Each row is followed by its tier, which names the range that a hidden value of the row falls in. A new part has a new value, new ranges and new names.
[ -90 -196 -143   85   -2    1 -292  224  -22   75  -50  177  330  153
 -257  158  289  269  -44 -229  217  333  312  242  -34  219  281  342
  204  178  -95   55  -97 -178  -94 -360 -146 -424  -75 -288  310 -208
  277   39  356  -21 -264] | <88>
[  86  148  292 -191 -400    4   28  -99  -79   71   -3  -97  -78   52
 -150  -64   10 -180   -1  252  196  -59  225 -149 -264 -321   76  271
 -139  -87   90 -115 -114  -13 -301   76   34 -168 -279 -140 -300  -12
 -395  223 -287 -144   38] | <89>
[ 214  114  242 -179 -389  -91 -113 -107  -15   79 -184   44  -96   83
  -40   56   57  -72   62  103  193  -34  285  -83 -257 -157  136  245
  123  -61  -27 -117  -33 -189 -201  -44 -335 -158 -252 -153  -90  106
 -131  175   23  -44  -47] | <76>
[ 109  263  104 -194  351 -264  155  261  155   86 -173 -315  -19 -228
  -99  -87 -272  -29   30 -283 -297   13 -307 -415  308   41   28  -84
  344 -523  291   21  479   93 -179  183 -169   73 -183  208  228 -168
  -42  -63 -123  150 -342] | <84>
[  26  119  295 -224 -470  -80   54 -229  -75   51   -7   -3   56  142
 -221  -56   81 -213  -57  145  255   71  186  -12 -211 -262  157  400
 -133  187   30  -78  -96  -79 -443   40    9 -256 -354 -177 -165    1
 -381   47 -267  -68 -108] | <71>
[ -71  225   16  -11  482  143  191   -8  142   98  367 -426   77 -327
  181 -266 -364  -89 -134   82 -198   85 -208 -400   49 -164 -168 -226
   96 -143   81  138 -191  324   93  350  414   59    7 -176 -278  -46
 -188   20 -480 -262  147] | <72>
[ 140  158  293 -199 -409  -68  159 -113  -15   64  -55  -81 -191  -39
   -2 -110   45 -214  -40  172  126  -97  158 -167 -273 -394   -5  197
 -177 -234   93  -43 -217  -17 -294  121 -133  -80 -315 -182 -450   12
 -366  233 -180 -180   55] | <66>
[ -45  167  276 -218 -398  -45   96 -229  -82   39   83 -110   70   73
 -231 -125   21 -261  -97  182  223   63   77  -77 -145 -294  100  402
 -180  158  123  -39 -134    4 -455  146  155 -233 -352 -163 -204  -75
 -469   46 -401  -93 -104] | <71>
[ 192  -47  111 -118 -297 -129 -304 -218   27   87 -212   -3   32   58
  -78  275  -84   -9  186  -89   65   50  242  -56 -148  205  128  206
  364   81 -175  -63  119 -288   16 -221 -294 -192  -94  -88  107  195
  156  106  101   93 -131] | <89>
[  69  196  302 -177 -367  -42   91  -72  -65   89  -12  -77  -83   80
 -105 -141   75 -190  -27  173  190  -32  250  -98 -316 -386  111  209
 -185  -22   40 -114 -167  -45 -339   37  -28 -178 -320 -175 -297    1
 -402  186 -254 -181   58] | <89>
[-101  -60 -131  130  111  -47 -300  413   67  183 -104   47  168   76
 -104   82  291  272   -5 -229  114  266  309  148  -46  126  276  154
  249   -7  -72  -50 -131 -106  -56 -312 -264 -229  -23 -278  290 -171
  325  135  358  -18 -110] | <72>
[ 162   -4  219 -205   93 -321  328  -92  295   63 -362   -5 -218  -81
  -69   67 -122   32  -48  -31 -220  358  103 -468 -234 -252  225  -23
  145 -188  -62 -165  -77  296 -157  162 -158  174  -75  -94 -374  380
   66  120  -18 -122  129] | <66>
[-274  -46  -87    5  112 -127  155   29   46   34 -172 -541 -112 -296
 -499  157    3  -33  177 -305 -292  -30  -65 -188   75  201   38   63
  -29 -377  293  118  -47   50  112    3  452  -77   44  495 -255 -230
 -136  306  -21   25 -163] | <72>
[  41  267  248 -142 -147  -25  250   28    7   90  102 -220 -155 -123
   67 -299  -39 -240 -112  131   11  -56   52 -269 -232 -494  -64   26
 -250 -274  126   -1 -265  110 -286  177   42  -38 -297 -236 -472  -77
 -424  205 -354 -288  154] | <76>
[ -86 -142 -153  112  -20  -93 -277  355  135  197  -43   33  142  -59
   80  131  259  198  -80 -233   86  213   77  162  150  167   86  241
  252 -190  -10   50 -199  -27 -122 -205 -417  -89  -51 -445  176 -236
  434  106  367   80 -196] | <84>
[-142   80  -26   13  586  161   94  -74  236  197  441 -459  253 -287
  161  -65 -463    7  -71   65 -226  185 -250 -274  238  126 -109 -241
  304   76  -45   77  -21  432  177  350  538  128  171 -126  -84   48
   31 -153 -511  -46   71] | <89>
[ -86  216  256 -196 -245   26  173 -141  -89   44  169 -229   57   -3
 -206 -198  -38 -255 -111  209  167   -1   14 -135 -100 -331   48  302
 -228   41  205   -8 -149  114 -392  237  290 -187 -324 -109 -268 -161
 -551   71 -495 -147  -56] | <88>
[-208   35  -36   37  533   35  171  -83  286  236  414 -426  267 -263
  202  -90 -368  -34 -108 -132 -279  277 -266 -164  226  113  -91 -268
  219  177 -159  112 -103  395   91  222  440  129  125 -223 -109   76
  114 -229 -450  -31   69] | <88>
[ -24  222  116  -88   77   45  273  -39   81   79  275 -357  -77 -321
  218 -287 -189 -233 -176  100  -93  -64 -230 -307   13 -330 -242  -35
 -126 -334  189  170 -315  237 -135  354  160   67 -192 -266 -478 -149
 -320  114 -410 -245   81] | <84>
[ 212   83  100  -54 -195 -215 -136 -229  148  148 -235    5 -114  -32
  260  115   52  -32  131 -235    3    8  223   25 -247   62   84  -38
  355   90 -298   -5 -147 -347   71 -179 -575  -49 -122 -183  -25  313
  216   60  282   13  -17] | <66>
[-203 -253 -100   46  220 -206    6  172  419  364  177 -437  121 -367
  242  233 -335  -16  -34 -326 -461  271 -381 -167  487  317 -207 -128
  264 -340 -118   57   19  481   -6   17   70  358  197 -356 -153  -18
  550  -59 -226  248    9] | <84>
[-116   10 -161  101  375   42  195 -176  184  135  161 -538    4 -457
   92   87 -112   -2  174 -371 -300 -235 -214   66  208  395 -236 -336
  260 -230   10  327  -74  -94  450  117  274   33  154  400 -197  -66
   64  -10  111   80 -210] | <84>
[-131  -61 -121  123   57    7 -377  400   45  197  -59   36  207  100
 -123  117  297  277  -11 -122  198  248  307  185    5  154  293  256
  277   45  -25  -85 -139  -68  -87 -247 -228 -229  -19 -290  342 -209
  298  133  309   29 -134] | <72>
[ -75   10  182 -193   18 -323  150  -21  158   45 -400 -106  -92   53
 -431  117  -22   32  -14  -23 -108  433  139 -392 -167 -157  417  255
   89   17   98 -244  -37  291 -297   98   66   13 -108   31 -128  170
  -61  165 -135  -37   13] | <69>
[  29  141  276 -187 -475  -70   33 -201  -89   62  -12  -34    6  121
 -148  -78  104 -220  -43  118  247   15  214    1 -263 -286  128  351
 -161  147   16  -61 -184 -115 -385    0  -51 -252 -356 -208 -214  -12
 -375  107 -232 -112  -50] | <88>
[ 227 -210  116  -64  -17  368   21   15  -76   45  216  303  327  203
 -265  133  133  305    9  266  392   19  512  278 -190   59  159  129
   86   83 -152  -11  167  -82   37  -87  239 -447  -23   -4  -34  -18
  -92  -34  173 -115 -218] | <69>
[-202 -102   74 -143 -141 -289  127   56  104   41 -360 -358 -189 -162
 -534  219  -35  -62   60  -93 -229  217  -28 -403   24  -24  179  337
  -65 -402  327 -100  -65  301 -224   81  239   50  -54  190 -323 -107
  -96  368 -148   34  -50] | <76>
[ -98  229   15   26  657  154  223   -3  223  172  413 -387  163 -262
  242 -267 -340    4 -134   61 -187  177 -153 -287   50 -113  -66 -355
  196   73  -62   75 -166  373  135  358  433  101   79 -173 -167   71
  -90 -124 -448 -219  165] | <89>
[-317  -55  -47  -24  -24 -179   79   57   22   37 -246 -496 -118 -209
 -579  184   56  -43  144 -220 -214   62  -23 -213   51  134  137  242
  -66 -318  342   23  -97  111  -38    6  403  -78   -8  396 -224 -245
 -156  357  -70   39 -140] | <72>
[-275 -202 -112   72  170 -238 -115  246  367  376   73 -432  116 -274
  143  235 -211   17   -1 -350 -387  307 -264 -116  420  314  -65  -35
  274 -233  -93  -16  -27  397  -50  -66    6  288  167 -332  -11  -57
  529    0 -159  253   14] | <66>
[ -47  193  -40   57  368  -69  -19 -384  210  187   82 -224  226  -76
  151   23  -15   48  155 -387  -51   60   47  263    1  385  148 -286
  559  611 -360  112   15 -350  282  -21  -34 -121   49  217  338  303
  160 -346  160  152 -235] | <71>
[-338    9   29  -55  -30 -229  158   67   39   69 -264 -402  -84  -85
 -571  102  159  -37   77 -198 -126  159   46 -132  -18    5  277  264
 -116 -122  284  -63 -142  151 -197   30  332  -85  -88  318 -173 -191
 -211  258  -85   28 -126] | <69>
[-196  -15  120 -114  -63 -324  170   86  122   85 -388 -217 -152   -3
 -484  109  121    2   30 -129 -138  326  154 -273 -160 -145  360  243
  -73 -116  155 -196 -137  232 -284   -1  125   -5 -103  110 -229   22
  -91  277  -66  -32   19] | <89>
[ -21  101  228 -210 -331   89  -30 -124 -125   24  135 -271   36  -46
 -270  -13 -185 -223  -26  324  147  -62    2 -266  -25 -183  -27  407
 -121 -160  281  -33  -21  146 -287  220  327 -171 -232  -88 -258 -195
 -460  210 -523  -83  -60] | <89>
[ 195  133  176  -81 -257 -109 -141 -185  105  190 -140    9  -72   39
  219   81  101  -28  112  -49  152  -64  273  112 -224   -1  121   33
  304  127 -232  -84 -112 -287  -24  -76 -487  -61 -154 -157    8  251
   73   38  188   44  -37] | <66>
[  73  105  -66   43  426   24   20 -274  235  179   81 -368   61 -295
  241  130 -204   76  226 -290 -205 -159  -72   59  120  442  -76 -397
  585   62 -197  173   97 -196  486  103    3   46  163  328  100  218
  190 -160  158  151 -183] | <66>
[ 127  279   29   20  218  -82  -87 -287  243  217  -37 -188  -24 -152
  441   22   15   41  138 -191   21 -117   27  150  -27  223   65 -251
  621  255 -242   46 -122 -295  262  144 -454   86   -9   47  206  313
  189 -162  269  140 -141] | <84>
[ 239 -323   74  -78  -51  347   28  -10  -83   -6  214  288  344  140
 -328  203   37  278   12  202  296   43  435  195 -135  132   68  163
   53  -37 -132   69  223  -64   62 -146  311 -470   -1  -12 -107  -61
  -42   -3  142 -116 -250] | <69>
[-251   55 -129   81  343  -56  189  -92   79   69  -12 -480   39 -252
 -269   35   39   17  166 -425 -238  -31  -32   36   29  271   57 -170
  106   -6   60  207  -91 -118  260  -30  384 -151   56  464  -81 -115
  -84   52   71   -3 -197] | <69>
[ 103   83    6   -4  139 -142 -204 -185  156  170 -124 -162   78  -51
  103  168 -116   54  214 -323 -106   51  129   14  -58  328  125 -155
  538  213 -287    6  122 -303  229 -182 -254  -90   24   56  253  262
  270  -73  166  126 -129] | <89>
[ 171   73   22   14   96 -176 -159 -154  199  197 -158  -89   -5  -61
  232  133  -59   53  202 -359 -129   43  201   28 -162  238   93 -251
  498  149 -387   -2   40 -342  240 -252 -404  -50   18  -44  142  344
  338  -38  264   66  -33] | <72>
[  52  119  280 -191 -413  -66   79 -135  -68   68  -13  -69  -33   79
 -145  -76   34 -207  -35  128  165   16  197  -96 -260 -315   91  279
 -183   11   30  -74 -142  -35 -356    8   -3 -199 -319 -201 -290   -8
 -358  154 -274 -142    8] | <69>
[-258  -49  -51   26  497  -74  -15  143  335  323  256 -441  282 -203
   73   88 -377   60  -46 -163 -321  374 -259 -200  388  254   34 -145
  354   61  -99  -55  103  504   -5  141  338  214  187 -216  114   23
  317 -183 -414  167   17] | <69>
[-204   73 -122   43  264  -15  205 -131  109   55   13 -552  -82 -412
 -137   57  -10  -30  121 -246 -213 -179 -217  -51  172  250 -102  -77
  142 -284  254  255 -170   -5  256  239  309   15   55  454 -220 -185
 -128  129   56   47 -234] | <84>
[-302  -96   46  -91 -121 -336  208   11   76   48 -335 -313  -86  -66
 -589  153  131  -65   46 -285 -195  282   36 -183  -46  -10  271  301
 -161 -120  206  -50 -137  166 -266  -63  269  -85 -111  211 -255 -119
 -121  246  -71   18 -112] | <88>

Next part:
[ 155  -57 -100  -78   -6   87 -206 -201  -27  153 -210  139   48   16
   89  -41  -42  197   16   17 -107  -11  -40 -158 -125   73  316   13
   -8  -79   28 -163  183  177 -147   31  -28  308 -266  -93  105  131
   31  -58  157 -269 -187] | C
[ -42  -76  -64  138 -216  -38    1  313  -28  -42  -32 -143   20  139
   52  338  -84  263  181 -263  -30  -66   62 -161   69  120  100   -8
   -6  196  129   33 -175  -91   75  -45  -56  -80  -30 -216   45 -199
    8  -65  -61  -93  -42] | M
[  94  211 -164 -144  309   93 -375 -154 -194 -116  -20   11  -29  -40
  107  -99    8  -80 -159  139  127 -124 -145  228   -3  -25   50  -50
  116 -106    6  229  121 -104  153  -70  -58  102  135  288  -40  277
   21 -198  144  206   32] | F
[  31    6  -14   15  -96   31 -187   -7  -24   -7   23   16  -21  120
   65  160 -142  113  -55  -15   12   61   16  -89  -16  101  144  -43
   29   58  105  -48  -11   42   -8  -83   51   20   -2   74   18    9
 -117  116   24  -49  -36] | M
[  36   11  -41  -19  -49  -37   15   42  -17    9   -5  172  107   -5
  171  125  -20 -105  -95   37  -90   87  -32   46 -196 -119   92   71
   35   66   45   95 -101  -26  -85  -12  129   29  205  232 -141   65
  -29   66   66   -3  101] | R
[  16   82  103  -70    8  -72  -11  -45 -267  -38 -132  -91 -194 -174
   -7 -223   81  132 -101  -63  161 -147  -77   28   13  -10 -126   -6
  109 -176  -45   56   -2  128  165   32  -84  -24  104  123  -27  150
   65  129  -30  256 -136] | U
[ -51   53  123  162 -153   50  186  234  186   15 -225  -83  -73   79
  139   -4   14  296  182  -97  -52 -408  -67  -86  -36   39    0  170
 -237    9  -44  -13  -95  115  -44    8 -318   -3 -276 -314  116 -367
  189 -270  -34  -99 -260] | F
[   1  170   89  -38  112  -36    6  -22  -89  -20  -36  -67  -93  -72
  121 -199   54  -43 -174   56   66 -152 -133  165  -32  -88  -98  123
  -36  -72  -59  121   16   59   76  -16  -82  -85  138  187    5   43
   78   47   -3  244  -53] | U
[ -61  -65  -68  150 -203  -48  176  367    4  -43 -153  -76   49   48
  103  243   42  210  248 -268  -76 -218   -1 -107  -19    8   26   67
  -38  139   50  107 -227  -86   38   31 -130  -41  -21 -233  -28 -219
  138 -220  -42  -82  -55] | R
[  57   78 -322  -68  115  132 -381   13 -127    4 -145  -92  102   47
   79   89    9  150   88  -94    7  -53 -107   -4   40   69  284  -97
   59   38   26   93  117 -135  131  -83 -106  202  -74  -78  110  189
  187 -337  172  -68  -19] | Y
[-143   96  -54  142  -83  -17  109    6   11  -47  102 -204    6  182
   25  -25   88 -183    7 -188  -25 -216 -253   90  114   41 -260   52
   34  138  -66  -26   54   -7   38   18   20 -271  114  133  -22    1
   26   22  -59  180    9] | Q
[ -52   56   88   75 -115   -5  143  153  -51  -28 -137 -100  -82  -41
   81  -91   95  249  108 -136   48 -346 -117  -23   28   14 -113   86
  -14  -19  -90  -21  -38   76   61   53 -203  -27 -105 -154   50 -150
  251 -224  -55   75 -200] | Q
[  -3  -25   60   60 -192  -36   50  179  -22  -16   74   60   68   19
  120  257 -104  113  -55  -28  -35  122   46  -51 -108   -2   99   30
   44  161   63  -14 -165  -40  -23  -59   95  -82  144   49  -81 -113
  -32   51  -26  -22   78] | M
[ -78   86  191   62 -202  -41  278  -33  -35  -11  235   47   94  -59
   88  -44   56 -137 -217   44  -22   53 -207  144 -120  -96 -243   88
  148  147 -196 -178   -3   49  -67   30  203 -279  288  294 -174  -11
  101   36  -52  215  134] | F
[ 126  128  181  -47   68   27  -39  -54  -57   -6  -24    9  -54 -145
   68  -22 -112   87 -254  212   44   88    5  112 -186  -16   95   69
  -54  -59  -39   63  -41   38   49  -97  -50  -85  120  104  -60  -21
 -102    7   63  113   55] | Y
[  73  -27 -249  -86  -35  148 -331  -94  -65   56 -246  205   56   30
  124   46   -3  213  112  -30  -26  -77  -50 -175  -82   64  337 -111
  102  -86   68  -70  106   81  -68   -3  -47  426 -224  -30   44  210
  128 -186  177 -245 -158] | Y
[  -8   91    6  129   26   71 -108 -104   71  -68   90 -132  -75  225
   20   71 -120  -51  -70    2   -3 -164 -101   30   84  189  -53   16
  -47   71   63  -36   80   41   -5  -60  -44 -189  -66   43   26  -75
 -267   43  -17   29  -30] | M
[   1   69   23   93   33  -88  197   58  -46   22   29 -307   48   40
   17  -54   84  -56   -8 -168  -90 -163 -191  146   41  -12 -170  182
  -82  140 -111   48   53  -55   71   46  -69 -309   93  -72   54  -92
   91 -113  -30  151    6] | F
[ 147 -103  155  -95 -210   -2 -107  -14 -109   83  -43  251   20  -84
  138   72 -125  431  -42   61    2   97   92 -199 -155   17  250    7
  104  -13   19 -244   16  185 -135   23   73  259 -150  -41   51  -48
  133  -36   40 -195 -194] | W
[ 152   99  118  -34  133   -1 -192 -271 -162   33  156 -314  -63   47
  -95 -113 -120   92 -224   28   49   52 -121  105  105  173  -27   29
    3   43  -77 -140  280   59  109  -55    5 -249  -16   13  158   52
 -125   31   26  144  -44] | W
[   6   -9  111  103 -175   50  115   56  134   24  -51  156   17   50
  155  109  -77  125  -14   56  -90  -97  -10  -88 -156   32   91   98
  -67   50   20 -109  -80  124 -166   -1  -30   20 -105  -45  -46 -190
  -49  -37    1 -145  -73] | C
[ -49   85    9  160  -55  142  -85 -165   89  -69 -128 -127 -207  195
  -61  -59  -51   60   54  -60   54 -365 -136  -92   96  268  -98  -65
  -49 -104   27 -100   93  186   10  -20 -195  -75 -256  -67   18  -41
 -250   13   -5  -17 -188] | Y
[ -35  104  232   91 -176   13  274   71   10   11  191  -41  121 -105
   97   22    0   57 -189   84  -36   61 -153  132 -135  -46 -104  124
   40  193 -218 -179  -21   -3  -28  -24   66 -290  169   43  -78 -175
  166 -178  -36  134  130] | Y
[ -27  123  -15    7   50   69  -74  -69  -27    7 -193  -73 -129   32
   94 -254  101  137   48  -60   57 -403 -190    2   69   40  -53   63
  -43 -134  -64  -27  140  163   29   41 -228  108 -210  -48  130   23
  192 -148   21   60 -279] | U
[  33  -31 -109   33   94  -63   -4    4  -60 -171 -121  280 -110   74
  181   69   30 -166   53  -16  -23 -386    0   24  -69  -34 -104   63
   95 -126  217  273 -153   34  -95  129  -17  126   53  249 -233   66
 -279   77  -13   10  -86] | Q
[  37  -43   97   59 -198    8  -82   95   78   53  -25   14  -23  156
  110  163 -163  291   38  -52  -40  -17   57 -178  -28   96  170   50
  -95   90   88 -134  -33  122  -88  -55  -28   51 -168 -111  126 -205
   -6   47  -14 -167 -174] | W
[ 131   96  266  -49   11  -52   92 -104 -153   42  -52 -152 -108 -208
  -53 -157  -43  137 -237   94   61   76  -45   93 -139   -1  -42   80
  -38  -92 -130  -19   18  108  107  -37  -56 -195  125   40  -24    6
  -46   85   21  196   -7] | R
[ -20   25 -312    5   92  -21 -137  202  -74  -33 -161  -67   81  117
  177  101  102    8  197 -230  -65 -257 -101   24   60  -60   99   61
   -9   75   99  259  -38 -151   72   22 -114  134   11  -33   63   61
  204 -227   62  -19  -71] | Q
[  56  -29  -44  -15 -109  105 -203  -88   46   21  -65  285   14  101
  170  108 -111  151  -11   84  -37  -48    7 -154 -112   69  232  -29
   60  -22  106 -135   35  145 -175  -14   41  270 -173   75   -8   27
  -55   -4   78 -217 -136] | M
[ -57   44   42  123 -148  -20  159  219   15  -55   38  -65   61   17
   93  191  -20   35   -7  -77  -37  -33  -52   41  -71  -13  -35   64
  -10  164  -18   59 -170  -87   36  -43   -7 -199  160    5  -95 -157
   22  -92  -34   67  103] | Y
[  32   90 -174  -80   73   99 -286  -27 -173  -58 -187   -3  -55  -22
   73  -71   61  192   80  -63  113 -246 -116  -10   46   46   93  -93
  117 -117    0   77   83   -3  127  -12 -151  233  -98   11   43  178
  195 -273  104   37 -156] | F
[ 216  124  135 -210  154   -1 -364 -184 -159   -1  170  149   -1  -82
  135   47 -241   28 -422  334   88  366   72  144 -180  -60  235    7
   59  -22   66   60   48    3   19 -166  183   39  256  401  -31  160
 -163  198  113  128  109] | W
[  98   60  143   50   40  -82  247   72    4  105  -28 -233   91  -74
   66  -58   26   65  -78  -33 -144  -40 -116  140 -112  -68  -15  264
 -191  122 -151   20   31  -15    5   20 -102 -253   47 -166   84 -191
  132 -173   19   58   11] | R
[  37  -37   -1   55 -125   -7  -55  238  -47  -25  -54  -41   18   35
  100  253 -103  304   83 -106   -8  -31   79 -107  -20   71  176   19
  -15  118   95   38 -138  -58   48  -53  -75   12  -43 -173   43 -170
   43 -131   -8  -91  -56] | M
[  98  132  366  -80  -92   10   -9  -81 -153  -33  190   86  -64 -231
   52  -12 -164  172 -410  296  155  274   24  108 -193  -15   16   -2
  123  -11 -105 -128  -49   81   59 -123  118 -163  253  257 -123  -14
  -58  113  -10  229  109] | M
[ -93   40   52   96 -145  -31  203  154   90   60 -130  -28   -5   61
  175  -90  102   95   93 -137  -77 -292 -143  -34  -25  -66  -64  183
 -116   42  -61  -42  -32  125  -80   61 -129   -3  -94  -82   82 -168
  252  -68  -48   -5 -194] | U
[ 138   34  222    3  -16  -30   11  -40  -47   53   33 -100  -43  -45
   31   14 -142  201 -174   83  -13   79   22   13  -89   63   85  115
  -86   38  -22  -79   26   86    3  -52  -30 -144  -10  -64   68 -134
  -88   48    1   19  -46] | M
[ 114  103 -420 -237  336   72 -510 -103 -279   25 -258    5   53  -40
  166 -167  140   82   70  -78   45 -191 -158   74   62  -68  274  -42
  111 -135   43  222  229  -82  138   13 -129  433  -70   70  161  414
  340 -307  216   12 -157] | U
[  -7   19 -148   34  -21   74 -234  -47  -43 -140  105  199   13  161
  132  223 -100  -78  -45   34   24  -71  -28  -13   -2   94   56 -100
  188   61  164   33  -30  -40  -50  -32  121   70   67  255 -149  105
 -225   20   28  -29   51] | M
[ 147  -92  -13  -37  -48  -91  149   66 -145  149 -171  -77  143 -148
   57  -13   85  229   75 -155 -159    0  -58  -42 -134  -64  140  154
  -23   65  -98  -46   45   14  -26  109  -42   38  -48 -241   72  -17
  250 -218   76 -114  -74] | R
[ -64  109  -14   40  -90   22   62   32   32    4  140   28  156   47
  152   61   23 -143 -128   25  -66   55 -183  130 -101  -94  -35   73
   49  175  -99  -36    3  -55  -49  -44  130 -132  217  228  -82   16
  128  -71   35   99  140] | R
[ 107   69  -20 -108   91   12 -175 -101 -149  -50 -112  148  -68  -86
   97  -45  -22   16 -121  101   63  -47  -22   50 -130  -43   76  -16
   86 -147   52  133  -16   45   31  -17   -3  144   99  233 -107  184
  -68   33   93   79  -33] | F
[  23   61   50   35  -74   33   52  108  -31  -13   -5    6   67  -68
  111   92  -22  135  -53   25  -17  -17  -55   41 -110  -14   70   54
   17   86  -60   -5  -64  -38   18  -37  -34  -56   62  -27  -45  -86
  104 -199   30   20   45] | Y
[ 130 -171  160  -67 -188 -174  350   30 -229   95 -125  241   75 -288
  123  -95  143  221   12  -81 -110  -68  -21  -79 -236 -161  -33  167
  172  -38 -107 -141  -50  162 -155  245   93  119   30  -33 -123    8
  242  -71  -15  -62 -135] | Q
